Below are the code and all the weights of a small trained network. Each question names an input and a target symbol and asks about switching units off, where a switched-off unit gives its printed mean instead of its output.

import numpy as np


def w(rows, s, z=0):
    codes = np.array(rows[::2]) - 128.0
    scale = np.full(codes.shape[1], s)
    scale[-1] = z or s
    return codes * scale


def norm(h):
    return h / np.sqrt((h * h).mean(-1, keepdims=True) + 1e-5)


def f(y):
    return y / 2 * (1 + np.tanh(0.7978845608 * (y + 0.044715 * y**3)))


def softmax(a):
    e = np.exp(a - a.max(-1, keepdims=True))
    return e / e.sum(-1, keepdims=True)


def log_softmax(a):
    a = a - a.max(-1, keepdims=True)
    return a - np.log(np.exp(a).sum(-1, keepdims=True))


def net(x, mask):
    ids = ['αβδεζηλμξπφω'.index(c) for c in x.split()]
    T = len(ids)
    res = E[ids] + P[:T]
    r = norm(res)
    for j in range(3):
        rows = slice(3 * j, 3 * j + 3)
        q, k, v = (r @ M[0][rows].T for M in (Q, K, V))
        z = softmax(np.where(np.tri(T) > 0, q @ k.T / 3**0.5, -1e9)) @ v
        o = O[0][rows]
        res = res + np.where(mask[j], z, o[:, -1]) @ o[:, :-1]
    y = f(norm(res) @ A[0][:, :-1].T + A[0][:, -1])
    res = res + np.where(mask[3:7], y, B[0][:, -1]) @ B[0][:, :-1]
    return log_softmax(norm(res)[-1] @ U[:, :-1].T + U[:, -1])


Q, K, V, O, A, B = {}, {}, {}, {}, {}, {}
E = w([
[187,109,54],'α',
[120,164,169],'β',
[93,128,106],'δ',
[140,141,120],'ε',
[42,118,91],'ζ',
[102,171,48],'η',
[210,54,175],'λ',
[175,75,75],'μ',
[143,158,108],'ξ',
[33,120,125],'π',
[97,84,118],'φ',
[160,253,80],'ω',
],0.018)
P = w([
[244,68,189],'0',
[3,192,133],'1',
[23,187,138],'2',
[34,183,152],'3',
[29,198,173],'4',
[41,211,172],'5',
[46,222,180],'6',
],0.0027)
Q[0] = w([
[182,188,125],'h1',
[96,65,214],'h1',
[139,152,47],'h1',
[114,68,149],'h2',
[119,105,7],'h2',
[182,151,110],'h2',
[35,144,43],'h3',
[90,21,144],'h3',
[110,85,101],'h3',
],0.013)
K[0] = w([
[166,235,127],'h1',
[63,55,123],'h1',
[219,180,116],'h1',
[157,61,246],'h2',
[52,129,68],'h2',
[60,104,2],'h2',
[167,158,213],'h3',
[94,76,193],'h3',
[123,153,249],'h3',
],0.0091)
V[0] = w([
[223,251,167],'h1',
[182,137,21],'h1',
[190,93,8],'h1',
[74,68,58],'h2',
[32,112,171],'h2',
[70,161,1],'h2',
[71,162,61],'h3',
[234,214,67],'h3',
[169,62,240],'h3',
],0.0068)
O[0] = w([
[51,46,154,210],'h1',
[64,74,211,184],'h1',
[69,213,254,149],'h1',
[159,144,231,129],'h2',
[111,169,22,111],'h2',
[5,116,182,235],'h2',
[239,105,245,191],'h3',
[64,80,129,254],'h3',
[39,73,98,9],'h3',
],0.0047,0.0037)
A[0] = w([
[220,29,173,34],'n1',
[65,40,194,114],'n2',
[255,247,240,118],'n3',
[73,229,143,5],'n4',
],0.0076,0.0017)
B[0] = w([
[164,245,123,149],'n1',
[77,82,146,237],'n2',
[76,104,89,252],'n3',
[180,165,159,202],'n4',
],0.011,0.0042)
U = w([
[140,149,155,114],'α',
[118,159,120,68],'β',
[122,213,122,93],'δ',
[121,135,138,75],'ε',
[105,74,142,166],'ζ',
[133,156,110,93],'η',
[92,105,97,107],'λ',
[124,78,7,140],'μ',
[111,105,112,108],'ξ',
[116,105,83,95],'π',
[117,102,174,130],'φ',
[192,147,100,254],'ω',
],0.017,0.007)

Each question gives the input, a string of symbols that net reads in full, and the target symbol t.
The units are the heads (3 rows each of Q, K, V and O) and the neurons (one row each of A and B). Each row of codes is followed by its name. A weight is (code - 128) times the scale printed after its matrix; where a second scale follows, it is the last column's (O, A, B and U).
mask holds one flag per unit, heads first, then neurons. A switched-off unit (its flag False) gives its mean, the last column of its rows in O or B, instead of its output. The means were averaged over made-up inputs and are rounded, as every weight is.
A unit's drop is (log p(t) with every unit on - log p(t) with that unit switched off) / (log p(t) with every unit on - log p(t) with every unit switched off).
The circuit of an input: a set's keep is (log p(t) with only the set's units on - log p(t) with every unit switched off) / (log p(t) with every unit on - log p(t) with every unit switched off). Starting from all 7 units, units are removed one at a time, each time the one whose removal leaves the highest keep (on an exact tie, the one counted first), for as long as the keep stays at least 0.8.
circuit, biggest first: the units of the circuit, biggest drop first
most important unit: the unit with the biggest drop
top k neurons: the k neurons with the biggest drops, biggest first
drop of u: that unit's drop, to one decimal
input ζ ε η, target δ: most important unit	h3
input β μ β, target ω: circuit, biggest first	h2, h1, n2
input φ ω π δ δ α, target δ: circuit, biggest first	n1, h3, h1
input β β π, target μ: circuit, biggest first	h1, h2
input ζ μ β, target δ: circuit, biggest first	h1, n2
input π ε α, target ω: circuit, biggest first	h3, n1
input β δ ξ ω ξ φ π, target μ: circuit, biggest first	h2, h1
input β φ ξ ω β β, target μ: circuit, biggest first	n3, h1, h2
input ω π ω ξ β ε λ, target ω: circuit, biggest first	n1, h1
input π ξ φ α, target δ: circuit, biggest first	n1, h1
input β ζ ω β, target μ: circuit, biggest first	n3, h2, h1
input π ω π ξ α, target ω: top 2 neurons	n1, n3
input α ε ε ε β φ, target μ: drop of h1	0.6
input ω ξ β α, target ζ: drop of n2	0.0
input ω β ε μ π φ, target μ: drop of n1	0.3
input β ε π ε ξ ε ξ, target ζ: top neuron	n1
